Below are the code and all the weights of a small trained network. Each question names an input and a target symbol and asks about switching units off, where a switched-off unit gives its printed mean instead of its output.

import numpy as np


def w(rows, s, z=0):
    codes = np.array(rows[::2]) - 128.0
    scale = np.full(codes.shape[1], s)
    scale[-1] = z or s
    return codes * scale


def f(y):
    return np.maximum(y, 0)


def softmax(a):
    e = np.exp(a - a.max(-1, keepdims=True))
    return e / e.sum(-1, keepdims=True)


def log_softmax(a):
    a = a - a.max(-1, keepdims=True)
    return a - np.log(np.exp(a).sum(-1, keepdims=True))


def net(x, mask):
    ids = ['ΘΛΠΨαγεμξτ'.index(c) for c in x.split()]
    T = len(ids)
    res = E[ids] + P[:T]
    r = res
    for j in range(2):
        rows = slice(2 * j, 2 * j + 2)
        q, k, v = (r @ M[0][rows].T for M in (Q, K, V))
        z = softmax(np.where(np.tri(T) > 0, q @ k.T / 2**0.5, -1e9)) @ v
        o = O[0][rows]
        res = res + np.where(mask[j], z, o[:, -1]) @ o[:, :-1]
    y = f(res @ A[0][:, :-1].T + A[0][:, -1])
    res = res + np.where(mask[2:6], y, B[0][:, -1]) @ B[0][:, :-1]
    return log_softmax(res[-1] @ U[:, :-1].T + U[:, -1])


Q, K, V, O, A, B = {}, {}, {}, {}, {}, {}
E = w([
[126,65,148,138,116,152],'Θ',
[170,54,117,114,217,76],'Λ',
[101,183,129,80,126,122],'Π',
[172,65,9,158,115,133],'Ψ',
[61,212,72,127,117,149],'α',
[132,139,57,54,180,103],'γ',
[96,137,218,83,58,205],'ε',
[151,128,153,20,129,182],'μ',
[88,111,147,130,176,94],'ξ',
[50,165,176,85,176,153],'τ',
],0.012)
P = w([
[110,120,182,3,67,144],'0',
[100,95,170,156,159,152],'1',
[98,110,139,154,208,156],'2',
[61,179,92,188,194,222],'3',
[147,177,157,163,111,172],'4',
[191,152,157,86,26,135],'5',
[209,101,138,68,91,93],'6',
[177,140,148,35,66,159],'7',
[160,120,81,139,143,116],'8',
[183,128,130,59,46,182],'9',
[156,132,109,116,152,189],'10',
[145,149,166,137,52,162],'11',
[133,171,89,109,135,186],'12',
],0.0059)
Q[0] = w([
[89,71,118,110,236,199],'h0',
[196,56,182,138,67,86],'h0',
[156,208,94,122,23,226],'h1',
[108,95,253,120,221,2],'h1',
],0.0066)
K[0] = w([
[111,138,124,1,75,135],'h0',
[85,102,66,211,171,139],'h0',
[151,57,86,182,179,35],'h1',
[207,53,29,146,151,70],'h1',
],0.009)
V[0] = w([
[89,58,231,165,150,146],'h0',
[56,164,196,129,20,254],'h0',
[221,75,172,198,104,70],'h1',
[216,65,37,166,47,180],'h1',
],0.0094)
O[0] = w([
[98,2,32,120,140,202,168],'h0',
[163,49,151,209,18,76,213],'h0',
[115,118,29,167,59,184,2],'h1',
[132,212,9,188,87,77,4],'h1',
],0.0087,0.0042)
A[0] = w([
[126,130,255,68,97,149,183],'n0',
[81,187,199,138,185,27,1],'n1',
[72,161,169,225,208,52,5],'n2',
[176,63,153,238,54,56,104],'n3',
],0.0078,0.0072)
B[0] = w([
[173,116,54,200,172,93,247],'n0',
[91,104,169,111,186,34,136],'n1',
[78,254,219,36,176,87,130],'n2',
[128,202,131,8,130,123,161],'n3',
],0.0084,0.014)
U = w([
[56,80,78,125,178,131,20],'Θ',
[104,209,31,158,168,106,210],'Λ',
[122,62,190,168,162,107,146],'Π',
[155,218,224,145,136,63,95],'Ψ',
[172,253,197,128,214,112,44],'α',
[176,215,159,161,176,112,14],'γ',
[78,110,111,84,88,102,162],'ε',
[144,124,204,19,56,108,185],'μ',
[32,135,75,76,212,223,254],'ξ',
[218,181,201,147,151,130,105],'τ',
],0.0049,0.0036)

Each question gives the input, a string of symbols that net reads in full, and the target symbol t.
The units are the heads (2 rows each of Q, K, V and O) and the neurons (one row each of A and B). Each row of codes is followed by its name. A weight is (code - 128) times the scale printed after its matrix; where a second scale follows, it is the last column's (O, A, B and U).
mask holds one flag per unit, heads first, then neurons. A switched-off unit (its flag False) gives its mean, the last column of its rows in O or B, instead of its output. The means were averaged over made-up inputs and are rounded, as every weight is.
A unit's drop is (log p(t) with every unit on - log p(t) with that unit switched off) / (log p(t) with every unit on - log p(t) with every unit switched off).
The circuit of an input: a set's keep is (log p(t) with only the set's units on - log p(t) with every unit switched off) / (log p(t) with every unit on - log p(t) with every unit switched off). Starting from all 6 units, units are removed one at a time, each time the one whose removal leaves the highest keep (on an exact tie, the one counted first), for as long as the keep stays at least 0.8.
units of the circuit, in order: the units of the circuit, biggest drop first
most important unit: the unit with the biggest drop
k most important neurons: the k neurons with the biggest drops, biggest first
which heads matter: for each layer, one digit per head in row order, 1 if its drop is at least 0.15 and else 0, layers parted by /
drop when u is switched off: that unit's drop, to one decimal
input α Λ α ξ, target Ψ: most important unit -> h0
input γ Θ τ, target α: units of the circuit, in order -> [h0; n2]
input γ Λ Λ, target α: units of the circuit, in order -> [h0; n2]
input α α τ, target Ψ: 2 most important neurons -> [n2; n1]
input τ τ μ, target Π: units of the circuit, in order -> [h1; h0; n0]
input γ γ Π Λ Λ γ Λ γ Ψ Π ξ, target α: 2 most important neurons -> [n2; n1]
input ε α α, target μ: 2 most important neurons -> [n3; n0]
input τ μ τ, target Π: units of the circuit, in order -> [h1; h0; n3]
input τ Λ Λ Ψ, target Π: which heads matter -> 01
input Λ Λ Θ Λ Θ μ Λ, target ξ: which heads matter -> 10
input ε τ Λ τ, target μ: which heads matter -> 10
input ε ε ε, target μ: which heads matter -> 10
input τ τ Π, target Π: which heads matter -> 11
input Λ Λ τ, target ξ: units of the circuit, in order -> [h0]
input ε τ ε γ, target μ: units of the circuit, in order -> [h0; n3]
input Θ Λ τ Λ Λ Λ α, target ξ: drop when h0 is switched off -> 0.8
input ε Λ γ τ, target μ: drop when h0 is switched off -> 1.2
input Λ ξ Λ γ, target ξ: drop when h0 is switched off -> 0.8
